Here is a tiny trained network, its code and every weight. The questions are about switching its units off for an input and a target symbol, where a switched-off unit gives its printed mean instead of its output.

import numpy as np


def w(rows, s, z=0):
    codes = np.array(rows[::2]) - 128.0
    scale = np.full(codes.shape[1], s)
    scale[-1] = z or s
    return codes * scale


def f(y):
    return np.maximum(y, 0)


def softmax(a):
    e = np.exp(a - a.max(-1, keepdims=True))
    return e / e.sum(-1, keepdims=True)


def log_softmax(a):
    a = a - a.max(-1, keepdims=True)
    return a - np.log(np.exp(a).sum(-1, keepdims=True))


def net(x, mask):
    ids = ['ΞΦΨΩβγδεζθμ'.index(c) for c in x.split()]
    T = len(ids)
    res = E[ids] + P[:T]
    q, k, v = (res @ M[0].T for M in (Q, K, V))
    z = softmax(np.where(np.tri(T) > 0, q @ k.T / 4**0.5, -1e9)) @ v
    res = res + np.where(mask[0], z, O[0][:, -1]) @ O[0][:, :-1]
    y = f(res @ A[0][:, :-1].T + A[0][:, -1])
    res = res + np.where(mask[1:17], y, B[0][:, -1]) @ B[0][:, :-1]
    return log_softmax(res[-1] @ U[:, :-1].T + U[:, -1])


Q, K, V, O, A, B = {}, {}, {}, {}, {}, {}
E = w([
[210,193,137,119],'Ξ',
[154,102,146,77],'Φ',
[182,148,146,127],'Ψ',
[180,148,127,109],'Ω',
[144,146,126,170],'β',
[172,140,113,99],'γ',
[253,99,102,234],'δ',
[149,90,171,159],'ε',
[213,192,139,121],'ζ',
[82,136,92,182],'θ',
[167,136,119,107],'μ',
],0.018)
P = w([
[253,132,32,74],'0',
[134,93,14,127],'1',
[124,89,73,140],'2',
[105,85,104,151],'3',
[102,86,131,148],'4',
[105,98,158,157],'5',
[93,103,166,148],'6',
[95,117,179,147],'7',
[90,122,188,143],'8',
[88,132,193,135],'9',
[84,133,200,135],'10',
],0.0052)
Q[0] = w([
[59,60,100,101],'head 1',
[156,56,164,146],'head 1',
[101,140,1,153],'head 1',
[222,50,113,64],'head 1',
],0.0096)
K[0] = w([
[16,113,106,55],'head 1',
[157,46,58,161],'head 1',
[63,254,79,50],'head 1',
[229,51,75,81],'head 1',
],0.009)
V[0] = w([
[213,14,142,199],'head 1',
[38,111,188,123],'head 1',
[64,82,211,83],'head 1',
[127,152,71,255],'head 1',
],0.0086)
O[0] = w([
[79,137,88,39,255],'head 1',
[189,126,218,121,45],'head 1',
[155,72,207,107,71],'head 1',
[155,254,98,131,142],'head 1',
],0.0095,0.0088)
A[0] = w([
[128,74,116,119,202],'neuron 1',
[192,42,128,250,126],'neuron 2',
[151,132,98,182,140],'neuron 3',
[117,90,108,252,165],'neuron 4',
[237,149,128,60,120],'neuron 5',
[161,85,228,184,138],'neuron 6',
[101,102,186,104,190],'neuron 7',
[72,133,127,182,78],'neuron 8',
[191,114,118,131,253],'neuron 9',
[136,51,207,134,65],'neuron 10',
[195,62,74,77,70],'neuron 11',
[112,188,199,149,200],'neuron 12',
[112,192,153,148,93],'neuron 13',
[144,169,95,119,138],'neuron 14',
[113,48,94,132,150],'neuron 15',
[78,96,202,143,85],'neuron 16',
],0.011,0.0048)
B[0] = w([
[168,74,119,105,221],'neuron 1',
[220,153,2,180,136],'neuron 2',
[127,81,159,86,165],'neuron 3',
[134,157,21,198,152],'neuron 4',
[101,116,61,219,180],'neuron 5',
[210,108,24,149,147],'neuron 6',
[150,76,152,79,200],'neuron 7',
[95,71,164,111,141],'neuron 8',
[87,43,44,37,196],'neuron 9',
[39,200,230,119,176],'neuron 10',
[96,227,99,222,223],'neuron 11',
[125,64,175,92,142],'neuron 12',
[185,65,145,110,157],'neuron 13',
[144,98,195,134,254],'neuron 14',
[192,114,159,121,218],'neuron 15',
[22,188,160,166,152],'neuron 16',
],0.018,0.0065)
U = w([
[139,71,1,163,188],'Ξ',
[185,39,146,93,228],'Φ',
[9,72,215,90,211],'Ψ',
[109,133,129,167,2],'Ω',
[140,123,166,172,72],'β',
[156,170,151,115,106],'γ',
[62,95,139,211,22],'δ',
[84,149,123,156,29],'ε',
[86,186,119,117,123],'ζ',
[131,137,141,152,37],'θ',
[133,145,139,155,46],'μ',
],0.0083,0.0033)

Each question gives the input, a string of symbols that net reads in full, and the target symbol t.
The units are the heads (4 rows each of Q, K, V and O) and the neurons (one row each of A and B). Each row of codes is followed by its name. A weight is (code - 128) times the scale printed after its matrix; where a second scale follows, it is the last column's (O, A, B and U).
mask holds one flag per unit, heads first, then neurons. A switched-off unit (its flag False) gives its mean, the last column of its rows in O or B, instead of its output. The means were averaged over made-up inputs and are rounded, as every weight is.
A unit's drop is (log p(t) with every unit on - log p(t) with that unit switched off) / (log p(t) with every unit on - log p(t) with every unit switched off).
The circuit of an input: a set's keep is (log p(t) with only the set's units on - log p(t) with every unit switched off) / (log p(t) with every unit on - log p(t) with every unit switched off). Starting from the 12 units with the biggest drops (on a tie, the unit counted first), units are removed one at a time, each time the one whose removal leaves the highest keep (on an exact tie, the one counted first), for as long as the keep stays at least 0.8.
circuit, biggest first: the units of the circuit, biggest drop first
top k neurons: the k neurons with the biggest drops, biggest first
drop when u is switched off: that unit's drop, to one decimal
input Φ Φ Ψ ε ε ζ ε ε, target Ψ: top 2 neurons : neuron 10; neuron 16
input ε θ μ δ Φ, target ζ: circuit, biggest first : head 1; neuron 1
input ε Φ ε, target Φ: circuit, biggest first : head 1; neuron 15
input Φ θ Φ ε ε Φ Ψ ζ Φ, target Ψ: circuit, biggest first : head 1; neuron 10
input μ Ξ γ Φ ε, target Ξ: top 4 neurons : neuron 2; neuron 4; neuron 14; neuron 6
input Φ Φ Φ Φ Φ, target Ψ: top 2 neurons : neuron 10; neuron 16
input Φ Φ μ Φ Φ Ψ, target Ξ: top 4 neurons : neuron 14; neuron 2; neuron 6; neuron 9
input θ ζ ε ε, target Φ: top 4 neurons : neuron 11; neuron 10; neuron 5; neuron 16
input ε ε Φ ε β μ θ θ, target Φ: circuit, biggest first : head 1; neuron 11; neuron 13
input Φ Φ β Φ θ μ Φ ε β, target Φ: top 4 neurons : neuron 11; neuron 12; neuron 10; neuron 5
input Φ Φ Φ Φ ζ Φ Ξ, target Ξ: top 2 neurons : neuron 5; neuron 10
input Ξ Ξ Φ Φ μ ε, target Ξ: top 3 neurons : neuron 2; neuron 6; neuron 4
input Ψ Φ ε Φ Φ Ω Φ θ Φ ε β, target Φ: top 4 neurons : neuron 11; neuron 12; neuron 5; neuron 10
input θ δ Ψ Φ Ψ Ω δ, target Φ: drop when neuron 3 is switched off : 0.8
input Φ θ Ψ ε Ξ, target Ξ: drop when neuron 13 is switched off : 0.0
input ε δ μ μ μ δ, target Φ: drop when neuron 7 is switched off : -0.2
input Ω ε Φ μ Ψ Ψ γ Ψ ζ, target Ξ: drop when neuron 5 is switched off : 1.3
